Moves between units:
at | ! § ~ * & %
FH | MQ ZB NB JC NZ LT
JT | GF LD RZ ZQ LT CR
QH | TB FQ ZZ NM GP SL
RF | DR JB FG ZT RC DS
MF | LQ JT ZQ GF HR DL
ZB | JC MH NQ NB ZM ZJ
RZ | TH QR HR TC CZ MF
DC | BC FC TB CJ GZ ZM
BC | NZ CJ TJ ZM FC MH
TB | TJ NM GG SL FQ MR
JC | LT NB LS ZJ MH HJ
HR | JT LT HJ LD JC ZQ
GF | DL ZQ TH CR LD RP
GH | FH NZ MH ZB BC JC
DD | BP BL RC LH RP RF
RL | FG LL BL DD DL BP
LS | CZ GH ZB FH FB MQ
DR | GZ ZT GP DS JB QH
BP | RR LH JB RF BL DR
SL | MR GG FC DC ZZ BC
GG | DC GZ QH FC DR CJ
FD | NQ MR BC FB SL GH
FC | CJ QH NM TB DS TJ
BL | LH DN LC RC FZ JB
MH | NB FD FB NQ TJ LS
RR | ZZ RF ZT DR LH GZ
DL | LL CR FZ RP ZQ BL
FG | GP DD LH BP LL RR
LD | ZQ HJ QR RZ ZJ TH
ZT | DS FG BP GP RL FQ
FZ | DN MF GF LQ TC LC
GZ | FC DS FQ QH ZT TB
RC | JB LC LL RL LQ FG
DS | QH GP RR FQ FG NM
NM | SL ZZ GZ GG RR DC
FQ | NM RR DR ZZ BP GG
LC | RL DL RP LL GF DD
GP | FQ BP RF RR DD ZZ
NQ | LS FB NZ GH MR FH
LH | RF RC RL JB DN ZT
ZZ | GG DR DS GZ RF FC
LL | DD RP DN BL CR LH
LT | LD ZJ CZ HJ NB RZ
CR | RP TH MF FZ RZ DN
TJ | FD SL DC MR NM FB
MR | FB DC CJ BC GG NZ
RP | BL FZ LQ DN TH RC
ZJ | HJ LS FH CZ NQ QR
ZQ | CR RZ TC TH HJ FZ
FB | GH BC ZM NZ DC ZB
JB | ZT RL DD FG LC GP
QR | TC MQ LT HR FH JT
CJ | ZM TB SL TJ QH FD
TC | MF HR LD JT MQ GF
TH | FZ TC JT MF QR LQ
DN | RC LQ DL LC MF RL
HJ | RZ CZ MQ QR LS TC
NB | ZJ NQ GH LS FD CZ
MQ | HR JC ZJ LT ZB LD
LQ | LC GF CR DL JT LL
CZ | QR FH JC MQ GH HR
ZM | MH TJ MR FD TB NQ
NZ | ZB ZM FD MH CJ NB

In the rows, 56 stands for zero.

The rows follow the links: the fewer symbols apart two units are, the more alike their rows tend to be.

Each row is also shifted at random along 6 hidden directions that mean nothing.

Some units, each with a row of numbers:
DN
53;48;56;59;50;48;58;61;71;74;60;43;50;51;54;59;69;48;54;36;55;58;69;45;56;68;57;50;52;55;75;50;55;57;54;59;52;52;58;66;37;7;52;66;49;54;63;57;70;59;62
RF
87;52;62;49;51;59;86;56;85;55;56;43;73;39;66;66;54;48;53;56;53;64;67;53;78;45;36;53;60;61;93;60;62;66;54;47;69;57;46;80;43;37;55;42;52;58;41;62;48;61;62
HJ
32;57;65;56;57;49;55;58;62;47;56;58;64;56;50;55;49;61;47;60;54;60;52;65;62;52;54;49;60;49;47;51;53;48;58;54;53;59;64;57;62;59;58;52;57;51;62;46;52;65;50
RL
48;54;63;55;49;53;64;67;69;43;71;51;55;44;56;49;48;42;47;58;53;58;61;57;70;48;55;67;60;49;53;48;55;54;50;39;68;48;51;61;45;50;61;41;48;59;63;51;54;63;61
BC
63;58;45;57;63;46;78;35;52;66;48;40;64;69;59;78;72;64;60;49;64;65;61;46;48;66;54;57;46;63;72;56;63;71;49;75;50;68;52;59;54;72;55;71;61;59;44;64;49;73;50
DR
8;61;59;65;57;55;63;55;78;47;52;37;66;50;54;64;59;50;55;56;55;74;64;43;73;43;37;64;56;61;60;61;59;48;49;51;66;60;47;70;41;24;60;39;56;56;45;58;50;54;52
MR
70;58;41;60;59;53;48;51;53;75;48;54;51;66;55;62;64;62;61;44;58;56;59;47;42;66;58;57;46;63;62;63;57;59;57;68;51;60;50;60;54;38;48;69;55;60;52;65;57;54;51
JT
93;47;60;42;48;62;56;60;52;74;58;76;53;55;62;50;48;58;55;43;53;36;46;74;49;66;70;36;53;49;76;52;52;64;60;63;48;51;68;53;66;59;46;68;55;51;69;58;63;67;64
GH
68;59;52;57;63;45;57;49;51;54;49;49;59;62;50;63;62;64;53;60;58;65;59;52;51;58;54;57;55;56;48;56;60;56;59;61;50;62;54;55;59;67;60;62;58;57;50;52;53;58;48
MH
63;60;47;61;64;50;40;52;40;53;49;53;48;64;47;55;61;64;58;62;57;59;56;48;43;58;58;62;55;58;33;58;57;50;61;59;48;58;52;46;61;65;59;63;57;57;52;52;57;43;48
FD
34;56;45;66;60;44;47;60;55;75;45;59;61;69;59;59;56;60;50;53;50;67;62;54;40;65;57;57;51;62;63;66;57;66;64;53;50;64;50;74;51;48;52;65;48;63;53;61;55;57;49
QH
65;64;50;58;54;64;59;51;76;50;60;42;52;50;47;63;59;57;61;41;62;56;58;43;71;50;47;63;48;59;54;56;56;42;43;68;66;54;46;53;51;16;49;47;61;56;51;62;49;59;52
NB
68;52;53;55;59;49;41;64;50;77;43;71;61;63;58;55;50;62;49;55;47;61;56;64;40;62;62;47;56;55;64;66;60;63;71;52;47;61;57;69;60;55;57;65;49;59;57;56;62;51;53
RR
55;55;58;52;54;64;64;48;56;66;49;51;60;55;60;67;60;50;64;47;57;61;55;50;56;52;55;56;50;56;73;62;66;61;50;63;58;60;52;56;50;50;63;53;60;54;49;63;61;56;60
NZ
36;60;51;62;64;40;69;49;56;45;53;46;69;65;57;64;57;61;48;67;57;70;60;55;55;56;49;64;57;59;52;55;58;64;56;52;56;65;50;65;56;85;59;56;54;61;48;53;42;70;46
LD
26;54;61;57;59;52;47;46;45;65;48;53;52;64;47;61;67;62;61;47;60;58;51;54;46;63;63;43;51;51;48;50;57;49;56;74;39;61;71;42;60;52;60;69;64;45;62;50;68;58;53
ZZ
27;60;57;53;51;63;59;55;56;61;62;63;56;63;58;62;46;50;57;40;59;57;46;62;58;52;68;66;43;48;58;57;63;57;41;65;65;58;53;50;56;57;62;48;58;59;65;62;54;79;56
ZM
53;64;46;61;58;49;51;58;59;43;64;54;52;61;49;54;50;60;49;57;58;57;55;54;57;55;57;71;52;55;33;53;52;49;50;55;62;54;48;53;59;58;53;52;53;63;59;54;43;66;47
JB
54;54;59;55;55;59;54;49;48;61;53;42;47;54;51;62;71;48;66;47;60;62;60;41;52;55;59;61;51;52;55;54;65;52;50;63;53;56;55;44;44;42;69;57;59;51;54;55;70;47;62
BP
53;63;61;57;55;63;51;54;54;26;66;43;43;44;43;51;58;48;62;62;62;57;55;43;71;39;51;74;59;50;23;48;57;34;44;51;66;47;49;33;51;51;68;37;61;53;54;48;56;43;57
FH
26;55;57;63;63;45;41;58;47;66;38;61;65;65;54;57;57;62;51;65;48;71;58;58;42;57;53;48;60;57;52;65;59;58;71;49;44;65;60;66;57;62;62;62;53;55;51;51;60;44;48

From each start, follow one symbol. Which unit do you reach?
Answers are names.
start 42;49;62;50;52;58;61;58;41;64;57;62;56;58;65;56;53;43;57;56;53;58;53;61;48;54;68;61;55;49;66;56;64;69;53;49;57;56;57;52;49;82;69;54;53;57;60;57;64;60;65
% ZT
start 53;52;58;57;55;54;57;49;46;55;57;40;45;53;52;58;72;47;64;53;60;58;62;41;52;57;58;60;55;54;52;49;60;54;52;59;51;53;57;44;44;52;65;60;58;51;55;53;68;46;63
~ LL
start 85;60;47;53;58;48;60;50;54;65;60;54;52;66;50;66;59;63;53;39;63;57;56;55;49;64;67;63;44;50;54;52;62;58;49;73;54;60;52;50;59;55;57;66;57;61;62;58;54;78;50
! GH
start 60;54;57;58;56;54;57;50;53;53;59;35;44;49;48;57;74;49;64;52;61;58;66;37;57;58;52;59;57;56;50;48;56;49;52;58;52;51;55;46;43;37;61;60;57;51;54;52;67;42;62
! LH
start 64;61;48;54;56;56;70;54;60;41;64;59;62;58;63;55;43;57;50;64;57;50;51;63;62;52;52;67;55;60;54;56;52;64;50;51;67;56;46;59;63;84;48;48;54;64;51;61;34;71;51
& QH
start 56;60;56;58;60;50;39;65;50;44;54;66;56;56;50;46;44;62;47;70;49;59;52;63;53;49;55;58;63;52;31;58;53;47;65;43;55;54;55;55;65;69;59;50;52;58;58;46;51;47;48
~ ZB
start 40;55;59;60;56;57;55;54;58;56;50;41;55;49;54;59;66;47;61;58;55;67;64;41;59;49;46;60;58;58;58;59;61;52;55;50;57;56;51;59;41;36;64;49;55;53;47;55;63;38;59
~ LH
start 59;55;61;55;58;50;46;58;62;62;48;58;59;55;49;57;56;63;52;54;53;61;57;58;55;56;53;43;58;53;55;57;57;47;64;58;48;59;62;61;60;37;56;59;56;51;57;50;60;52;51
~ ZJ
start 79;53;59;53;55;60;48;57;61;53;50;57;55;46;53;47;57;63;57;62;52;46;56;56;60;56;45;37;64;61;56;55;46;46;66;54;49;51;63;57;62;40;44;58;58;47;51;51;57;35;56
~ HR
start 32;53;58;58;51;55;39;62;48;54;65;60;40;56;49;43;56;53;56;49;57;45;51;57;51;63;68;53;55;49;37;46;46;44;53;57;50;47;66;41;56;45;52;61;55;51;73;50;65;54;58
§ ZQ
start 56;57;63;51;60;52;57;46;45;47;51;55;59;59;50;60;58;64;57;61;59;57;49;60;55;54;58;47;57;50;44;49;58;50;57;65;46;61;65;42;67;78;62;60;64;48;56;47;56;60;51
! LD
start 56;52;55;61;60;53;61;42;46;50;47;29;49;49;54;59;83;52;69;67;60;61;70;30;53;58;41;54;63;66;55;52;55;56;58;55;46;55;56;49;43;54;59;64;60;48;38;53;65;25;62
% LH
start 73;52;62;45;51;68;71;57;52;50;56;67;66;48;71;53;42;46;56;68;50;53;50;66;62;43;53;58;61;55;73;61;62;70;55;41;66;55;50;60;57;90;61;41;54;58;48;60;49;55;65
% FQ
start 42;50;59;59;56;53;59;52;57;57;50;48;58;52;58;53;64;57;57;62;54;53;60;53;55;62;47;40;62;62;64;52;47;57;62;54;47;55;65;60;54;52;47;64;57;48;51;54;58;45;57
! FZ
start 62;57;47;58;55;68;51;53;53;60;48;61;56;58;62;54;52;57;63;58;54;49;52;53;52;53;50;57;52;66;61;67;53;59;57;55;60;56;47;59;59;55;47;53;57;58;44;66;50;41;55
! DC
start 52;56;42;61;62;54;58;43;41;69;42;54;58;70;63;65;65;62;63;56;58;58;56;49;38;65;56;57;49;66;65;65;58;70;57;65;49;65;51;58;58;75;52;68;59;58;44;66;54;52;52
% FB
